Below are the code and all the weights of a small trained network. Each question names an input and a class and asks about switching units off, where a switched-off unit gives its printed mean instead of its output.

import numpy as np


def w(rows, s, z=0):
    codes = np.array(rows[::2]) - 128.0
    scale = np.full(codes.shape[1], s)
    scale[-1] = z or s
    return codes * scale


def f(y):
    return np.maximum(y, 0)


def log_softmax(a):
    a = a - a.max(-1, keepdims=True)
    return a - np.log(np.exp(a).sum(-1, keepdims=True))


def net(x, mask):
    res = np.array(x, float).reshape(1, 4) / 4 @ E
    y = f(res @ A[0][:, :-1].T + A[0][:, -1])
    res = res + np.where(mask, y, B[0][:, -1]) @ B[0][:, :-1]
    return log_softmax(res[-1] @ U[:, :-1].T + U[:, -1])


A, B = {}, {}
E = w([
[138,138,189,190,94,162,203],'x0',
[88,8,109,206,129,84,138],'x1',
[23,196,93,118,124,176,166],'x2',
[140,146,64,169,44,139,94],'x3',
],0.012)
A[0] = w([
[164,192,177,107,107,172,153,184],'n0',
[119,133,38,114,123,41,82,150],'n1',
[51,102,102,140,141,206,157,158],'n2',
[201,252,175,90,162,91,121,1],'n3',
[71,72,86,196,76,52,133,146],'n4',
[124,81,123,177,180,127,192,147],'n5',
[161,130,193,147,106,193,198,123],'n6',
[250,100,146,137,108,104,80,54],'n7',
[153,116,203,128,80,94,108,144],'n8',
[150,169,107,104,142,120,138,70],'n9',
[126,133,150,175,46,85,219,184],'n10',
[171,192,125,133,70,110,95,111],'n11',
[108,147,24,103,72,94,62,115],'n12',
[99,115,121,78,213,104,103,127],'n13',
[115,118,199,76,219,110,158,124],'n14',
[184,71,130,125,162,130,129,112],'n15',
],0.011,0.0049)
B[0] = w([
[147,136,135,158,135,97,60,235],'n0',
[168,169,171,75,97,131,194,221],'n1',
[110,144,150,116,90,199,72,213],'n2',
[100,108,215,94,120,79,85,231],'n3',
[108,176,167,164,178,81,37,247],'n4',
[148,176,168,162,137,80,108,212],'n5',
[158,94,152,65,42,78,148,221],'n6',
[64,139,127,152,79,183,166,228],'n7',
[81,120,106,107,106,210,95,188],'n8',
[75,152,179,158,141,129,86,161],'n9',
[186,131,129,107,56,109,167,226],'n10',
[105,132,119,226,254,100,87,196],'n11',
[183,103,164,172,52,132,135,232],'n12',
[202,145,184,128,21,98,195,204],'n13',
[181,212,35,203,163,188,79,237],'n14',
[56,210,176,125,72,177,88,194],'n15',
],0.0085,0.011)
U = w([
[193,154,133,170,127,123,102,254],'0',
[73,146,208,134,163,3,77,58],'1',
[191,141,186,88,57,47,203,58],'2',
[18,150,169,122,92,223,115,79],'3',
[149,144,130,125,146,80,149,203],'4',
[78,38,51,73,160,69,213,82],'5',
[108,27,90,106,195,123,135,77],'6',
[97,80,62,106,179,75,194,73],'7',
],0.011,0.0082)

Each question gives the input, the list of numbers given to net, and the class t.
The units are the neurons (one row each of A and B). Each row of codes is followed by its name. A weight is (code - 128) times the scale printed after its matrix; where a second scale follows, it is the last column's (A, B and U).
mask holds one flag per neuron, in row order. A switched-off neuron (its flag False) gives its mean, the last column of its row in B, instead of its output. The means were averaged over made-up inputs and are rounded, as every weight is.
A unit's drop is (log p(t) with every unit on - log p(t) with that unit switched off) / (log p(t) with every unit on - log p(t) with every unit switched off).
The circuit of an input: a set's keep is (log p(t) with only the set's units on - log p(t) with every unit switched off) / (log p(t) with every unit on - log p(t) with every unit switched off). Starting from the 12 units with the biggest drops (on a tie, the unit counted first), units are removed one at a time, each time the one whose removal leaves the highest keep (on an exact tie, the one counted first), for as long as the keep stays at least 0.8.
units of the circuit, in order: the units of the circuit, biggest drop first
unit that matters most: the unit with the biggest drop
top k neurons: the k neurons with the biggest drops, biggest first
drop of u: that unit's drop, to one decimal
input [-6,-8,3,5], class 1: unit that matters most	n3
input [3,2,-6,4], class 3: units of the circuit, in order	n7, n8
input [0,0,-8,-7], class 3: units of the circuit, in order	n15, n7
input [6,8,6,6], class 1: top 2 neurons	n4, n14
input [-5,1,4,2], class 2: top 2 neurons	n14, n1
input [-8,7,-4,6], class 2: top 2 neurons	n1, n12
input [3,-3,-4,-1], class 3: units of the circuit, in order	n8, n7, n13
input [-1,-2,-8,-5], class 3: units of the circuit, in order	n7, n15
input [-2,1,1,1], class 4: top 3 neurons	n14, n6, n10
input [5,-2,-2,1], class 2: top 2 neurons	n14, n6
input [-5,-5,6,7], class 0: top 2 neurons	n12, n11
input [2,6,4,-2], class 1: top 4 neurons	n4, n5, n14, n7
input [-4,-8,-1,7], class 1: top 3 neurons	n3, n11, n14
input [-1,7,2,-8], class 0: top 2 neurons	n14, n3
input [7,6,-3,1], class 2: unit that matters most	n10
input [-4,-6,-5,5], class 1: top 2 neurons	n3, n11
input [-7,-1,2,2], class 2: drop of n1	0.1
input [0,1,1,-2], class 4: drop of n7	0.2
input [7,1,4,-8], class 0: drop of n10	-0.1
input [-7,-1,-3,-4], class 2: units of the circuit, in order	n13
